Here is a tiny trained network, its code and every weight. The questions are about switching its units off for an input and a class, where a switched-off unit gives its printed mean instead of its output.

import numpy as np


def w(rows, s, z=0):
    codes = np.array(rows[::2]) - 128.0
    scale = np.full(codes.shape[1], s)
    scale[-1] = z or s
    return codes * scale


def f(y):
    return np.maximum(y, 0)


def log_softmax(a):
    a = a - a.max(-1, keepdims=True)
    return a - np.log(np.exp(a).sum(-1, keepdims=True))


def net(x, mask):
    res = np.array(x, float).reshape(1, 8) / 4 @ E
    y = f(res @ A[0][:, :-1].T + A[0][:, -1])
    res = res + np.where(mask, y, B[0][:, -1]) @ B[0][:, :-1]
    return log_softmax(res[-1] @ U[:, :-1].T + U[:, -1])


A, B = {}, {}
E = w([
[178,168,126,120,138,168,80,187],'x0',
[153,78,254,140,195,110,89,130],'x1',
[176,123,107,126,93,212,145,71],'x2',
[30,80,195,109,39,155,89,163],'x3',
[130,148,138,112,115,115,121,107],'x4',
[145,70,183,113,196,159,165,130],'x5',
[171,62,106,67,108,121,151,189],'x6',
[63,49,90,160,98,197,117,105],'x7',
],0.0083)
A[0] = w([
[138,89,121,76,32,136,125,162,137],'n1',
[143,117,112,151,130,120,168,106,135],'n2',
[104,132,142,112,149,139,127,121,83],'n3',
[222,93,158,61,131,194,107,166,159],'n4',
[199,140,96,128,91,101,152,129,162],'n5',
[111,110,113,166,186,123,85,187,27],'n6',
[167,149,73,130,103,168,101,153,121],'n7',
[14,179,116,144,90,69,158,146,213],'n8',
[217,121,120,78,160,2,176,127,170],'n9',
[158,138,94,124,92,152,137,124,176],'n10',
[139,139,134,227,218,95,92,81,90],'n11',
[195,104,94,176,142,86,131,174,106],'n12',
[127,129,139,134,108,161,144,121,114],'n13',
[116,198,84,118,110,213,154,130,93],'n14',
[132,126,147,130,152,92,152,136,6],'n15',
[162,116,135,150,146,93,151,155,69],'n16',
[141,91,152,121,47,135,92,144,231],'n17',
[88,79,176,150,154,101,131,109,80],'n18',
],0.013,0.0022)
B[0] = w([
[106,75,160,223,127,174,19,107,203],'n1',
[139,184,165,111,90,107,64,191,152],'n2',
[141,127,83,63,117,157,141,76,139],'n3',
[63,69,92,169,83,141,77,151,211],'n4',
[153,211,153,119,173,115,113,116,178],'n5',
[159,165,133,132,118,128,178,48,165],'n6',
[156,143,178,96,133,116,168,45,173],'n7',
[127,2,149,164,109,212,90,154,205],'n8',
[168,231,109,77,195,93,225,105,247],'n9',
[144,153,149,125,191,97,139,154,166],'n10',
[79,2,123,131,85,175,103,158,201],'n11',
[128,199,178,95,87,69,137,92,179],'n12',
[129,152,88,121,117,52,91,179,145],'n13',
[151,159,131,71,150,41,174,173,180],'n14',
[166,203,67,132,111,90,87,93,156],'n15',
[87,201,142,107,58,82,123,137,165],'n16',
[106,18,60,150,137,169,174,105,197],'n17',
[183,220,73,129,133,121,123,163,186],'n18',
],0.0079,0.014)
U = w([
[150,254,90,56,218,100,251,117,1],'0',
[60,17,92,182,108,212,92,186,255],'1',
],0.0068,0.00076)

Each question gives the input, the list of numbers given to net, and the class t.
The units are the neurons (one row each of A and B). Each row of codes is followed by its name. A weight is (code - 128) times the scale printed after its matrix; where a second scale follows, it is the last column's (A, B and U).
mask holds one flag per neuron, in row order. A switched-off neuron (its flag False) gives its mean, the last column of its row in B, instead of its output. The means were averaged over made-up inputs and are rounded, as every weight is.
A unit's drop is (log p(t) with every unit on - log p(t) with that unit switched off) / (log p(t) with every unit on - log p(t) with every unit switched off).
top k neurons: the k neurons with the biggest drops, biggest first
drop when u is switched off: that unit's drop, to one decimal
input [-8,4,-5,-3,6,-3,-2,2], class 1: top neuron => n11
input [5,-2,6,1,2,-1,-3,3], class 0: top 4 neurons => n14, n8, n11, n7
input [4,8,-2,-7,2,-8,-7,-1], class 1: top 2 neurons => n11, n14
input [4,7,-6,5,-8,6,0,-3], class 0: top 4 neurons => n18, n8, n6, n1
input [-4,6,-3,8,8,8,-1,-5], class 0: top 4 neurons => n18, n1, n11, n8
input [-4,-2,0,0,8,-7,-5,-4], class 1: top 2 neurons => n8, n9
input [0,-8,-4,-1,-2,-1,-8,-7], class 1: top 4 neurons => n8, n11, n18, n12
input [-8,6,6,-8,-5,4,8,6], class 0: top 3 neurons => n9, n8, n1
input [5,-7,-6,4,6,6,-5,-1], class 1: drop when n8 is switched off => 0.5
input [0,0,-3,-6,-1,-2,-6,2], class 1: drop when n11 is switched off => 0.8
input [3,5,7,1,-4,-6,-4,-5], class 1: drop when n11 is switched off => 0.1
